a = [-16.373, -11.111, -14.386, -40.175, -29.066, 132.228, -64.899, -49.446, -148.193, -4.522, 58.984, -24.927, -11.512]
a[0] -> -16.373
a[-3] -> 58.984
a[2] -> -14.386
a[-7] -> -64.899
a[4] -> -29.066
a[5] -> 132.228
a[7] -> -49.446
a[-4] -> -4.522
a[-12] -> -11.111

x =
.29, -.05, .12, .06, .18
.01, .20, .26, -.11, .00
.59, .26, .10, .17, -.59
.17, -.02, -.13, .24, -.35
-.62, .02, .03, .14, .18
.47, .11, .00, -.10, -.31
-.36, .14, .53, .06, .09
-.58, -.43, .23, .07, .65
-.24, -.10, .16, -.34, .27
.45, .26, .14, .07, -.21
-.35, .10, -.30, -.01, .17
.06, .18, .23, -.12, -.44
x[0][0] -> .29
x[7][4] -> .65
x[:, 3] -> [.06, -.11, .17, .24, .14, -.10, .06, .07, -.34, .07, -.01, -.12]
x[11][4] -> -.44
x[4] -> [-.62, .02, .03, .14, .18]
x[2][1] -> .26
x[9][2] -> .14
x[6] -> [-.36, .14, .53, .06, .09]
x[3][0] -> .17
x[1] -> [.01, .20, .26, -.11, .00]
x[:, 0] -> [.29, .01, .59, .17, -.62, .47, -.36, -.58, -.24, .45, -.35, .06]
x[9][1] -> .26
x[1][4] -> .00
x[8][1] -> -.10
x[:, 1] -> [-.05, .20, .26, -.02, .02, .11, .14, -.43, -.10, .26, .10, .18]
x[1][3] -> -.11
x[8][2] -> .16
x[1][1] -> .20
x[4][2] -> .03
x[1][0] -> .01
x[2][3] -> .17
x[11][3] -> -.12
x[10][1] -> .10
x[4][3] -> .14
x[2] -> [.59, .26, .10, .17, -.59]
x[11][1] -> .18
x[10][2] -> -.30
x[6][3] -> .06
x[3][1] -> -.02
x[7][3] -> .07
x[6][4] -> .09

arr =
[[  24.97  156.63  107.10  162.98   25.57   87.61  145.07   65.43   91.21
    49.69  117.40  168.35   25.05   55.00]
 [  29.58   80.83  126.96   61.29  117.09  125.63   35.36   76.63  101.31
    64.19  121.57  171.04   72.02   79.92]
 [  78.13  -22.24  165.08   -5.06  248.92   79.82  -42.44  112.02   11.24
    49.01   89.07   89.83  233.34   62.37]
 [ -35.95  188.46   56.92  139.92   83.37   14.95  109.04   30.63   59.80
    20.40  139.08   88.08  105.51   -9.25]
 [  44.21   39.86   -9.13   83.44   64.78   79.34   75.92  101.26   56.38
   126.90  108.27  -24.76   62.75   58.91]
 [  13.50  119.04   30.36   68.84   61.80   45.10   71.91   26.82   47.06
    47.40   66.00   59.94   54.92   45.13]
 [ 107.23   -6.38   71.25   61.65   44.83  148.97  100.36  115.16   15.53
   139.89   28.77   83.17   -6.86  144.36]
 [ 174.98   68.43   81.46   88.57  -74.82   83.20  148.58   60.84  122.48
    83.95  -18.34  105.09  -60.77  134.76]
 [  77.01   85.93  130.62  -89.13  108.10   63.88   14.46  -27.95   57.74
    33.59  -41.06  175.88   27.36  132.46]
 [  49.63   98.52  134.42   75.08  108.97   73.91  114.47   70.57   38.12
    76.74   82.67  143.63   79.60   80.95]
 [ 137.88   77.38  171.67  108.67   91.75   18.02   -9.67   74.11  168.01
   -59.01   89.03  120.39  198.22    5.06]
 [  21.07   38.76   75.88   16.19  151.81  116.94   54.08   94.08   45.45
   139.77  118.60   82.59   77.32   96.92]
 [-156.81  218.91  -87.36  -75.47   61.71   57.01  209.08 -102.11 -150.88
   183.36  -31.83   73.70 -159.27  143.56]
 [ 243.21 -112.25   46.26 -146.67  106.36   42.65 -163.67   68.37  227.41
    59.85  -10.95  -68.46  148.89  103.80]]
Rows and columns are counted from 0.
row 0 col 0	24.97
row 11 col 2	75.88
row 6 col 4	44.83
row 4 col 0	44.21
row 10 col 9	-59.01
row 0 col 11	168.35
row 10 col 12	198.22
row 8 col 0	77.01
row 7 col 5	83.20
row 7 col 7	60.84
row 9 col 2	134.42
row 7 col 1	68.43
row 9 col 11	143.63
row 8 col 12	27.36
row 11 col 13	96.92
row 12 col 8	-150.88
row 7 col 2	81.46
row 0 col 4	25.57
row 8 col 3	-89.13
row 12 col 4	61.71
row 4 col 7	101.26
row 13 col 12	148.89
row 11 col 9	139.77
row 1 col 4	117.09
row 5 col 5	45.10
row 1 col 7	76.63
row 2 col 13	62.37
row 5 col 3	68.84
row 11 col 5	116.94
row 2 col 0	78.13
row 2 col 10	89.07
row 3 col 5	14.95
row 10 col 4	91.75
row 5 col 4	61.80
row 13 col 5	42.65
row 0 col 9	49.69

X =
[[7869 5646 4720 5873 6271 6508 8299 7640 4951 9628]
 [6387 6788 8149 3379 7944 5382 5968 6721 5853 4262]
 [6890 7008 7304 3752 8198 6456 6250 7156 5200 4987]
 [3568 6582 9145 5717 5773 1771 5224 3869 9027 3959]
 [6886 5522 6038 5753 6526 5771 7483 6816 5916 8162]
 [6229 5506 7181 6542 6165 5126 5143 6382 8167 7709]
 [5908 5748 6154 2668 6030 6704 5005 6333 3240 4066]
 [4212 7265 4198 9435 4217 4693 5946 3960 7279 7302]
 [6596 6455 2363 8369 5038 7489 7289 6069 4606 8304]
 [6658 7224 5635 5013 7641 6929 7134 6604 4444 5149]
 [4553 6188 6948 3268 6158 5406 4848 4839 4351 1368]
 [4024 5509 6560 5078 5399 6469 2782 4496 5473 2893]
 [8721 5414 4476 5070 5576 6283 7635 8477 4929 9703]
 [5812 3457 6398 4014 5869 6602 4954 5798 4810 3010]]
Rows and columns are counted from 0.
(0, 0)	7869
(11, 1)	5509
(12, 4)	5576
(4, 8)	5916
(12, 1)	5414
(10, 5)	5406
(13, 8)	4810
(4, 1)	5522
(9, 3)	5013
(3, 1)	6582
(10, 2)	6948
(10, 4)	6158
(2, 8)	5200
(8, 7)	6069
(5, 7)	6382
(8, 9)	8304
(7, 0)	4212
(9, 8)	4444
(8, 2)	2363
(1, 4)	7944
(7, 8)	7279
(0, 8)	4951
(13, 7)	5798
(1, 0)	6387
(7, 6)	5946
(1, 5)	5382
(0, 6)	8299
(5, 6)	5143
(2, 0)	6890
(1, 7)	6721
(12, 9)	9703
(3, 4)	5773
(9, 9)	5149
(7, 1)	7265
(2, 9)	4987
(13, 1)	3457
(2, 3)	3752

data =
-.04	-.23	.08	-.15
-.66	.66	-.46	-.78
-.09	-.39	-.39	.19
-.35	-.03	.40	.01
-.11	-.21	.08	-.43
.08	.08	-.49	-.09
.36	.81	-.16	.39
.05	-.03	.32	-.28
.64	.25	-.32	.18
-.51	.15	.83	-.30
-.11	.00	.44	-.24
.36	-.34	.30	-.43
.07	.56	-.08	-.49
-.33	-.15	.09	-.48
data[-14, 0]	-.04
data[8, -4]	.64
data[-3, 0]	.36
data[-2, 2]	-.08
data[1, -1]	-.78
data[-1]	[-.33, -.15, .09, -.48]
data[9, -2]	.83
data[-10, -4]	-.11
data[13, -1]	-.48
data[11, 3]	-.43
data[-2, -4]	.07
data[-5, 3]	-.30
data[:, 1]	[-.23, .66, -.39, -.03, -.21, .08, .81, -.03, .25, .15, .00, -.34, .56, -.15]
data[6, -3]	.81
data[1, 1]	.66
data[2, -2]	-.39
data[-6, -1]	.18
data[5, 0]	.08
data[5, 2]	-.49
data[-14, -3]	-.23
data[4, -2]	.08
data[-13]	[-.66, .66, -.46, -.78]
data[13, -3]	-.15
data[-9, 1]	.08
data[:, 2]	[.08, -.46, -.39, .40, .08, -.49, -.16, .32, -.32, .83, .44, .30, -.08, .09]
data[0, 2]	.08
data[8]	[.64, .25, -.32, .18]
data[-13, -4]	-.66
data[4, -3]	-.21

grid =
 .34   .17  -.27   .13  -.47   .35   .42  -.11  -.16   .21
 .21  -.04  -.40   .29   .40   .22   .44   .13   .27   .07
 .67   .39  -.30   .10  -.37   .06   .10  -.13  -.67  -.21
 .35   .18   .11   .12   .07   .26  -.39   .27   .08  -.46
Indices start at 0.
(0, 0) -> .34
(2, 3) -> .10
(1, 3) -> .29
(1, 4) -> .40
(3, 0) -> .35
(2, 5) -> .06
(3, 2) -> .11
(2, 9) -> -.21
(3, 1) -> .18
(2, 1) -> .39
(2, 2) -> -.30
(0, 1) -> .17
(3, 8) -> .08
(2, 6) -> .10
(0, 7) -> -.11
(2, 0) -> .67
(1, 2) -> -.40
(1, 5) -> .22
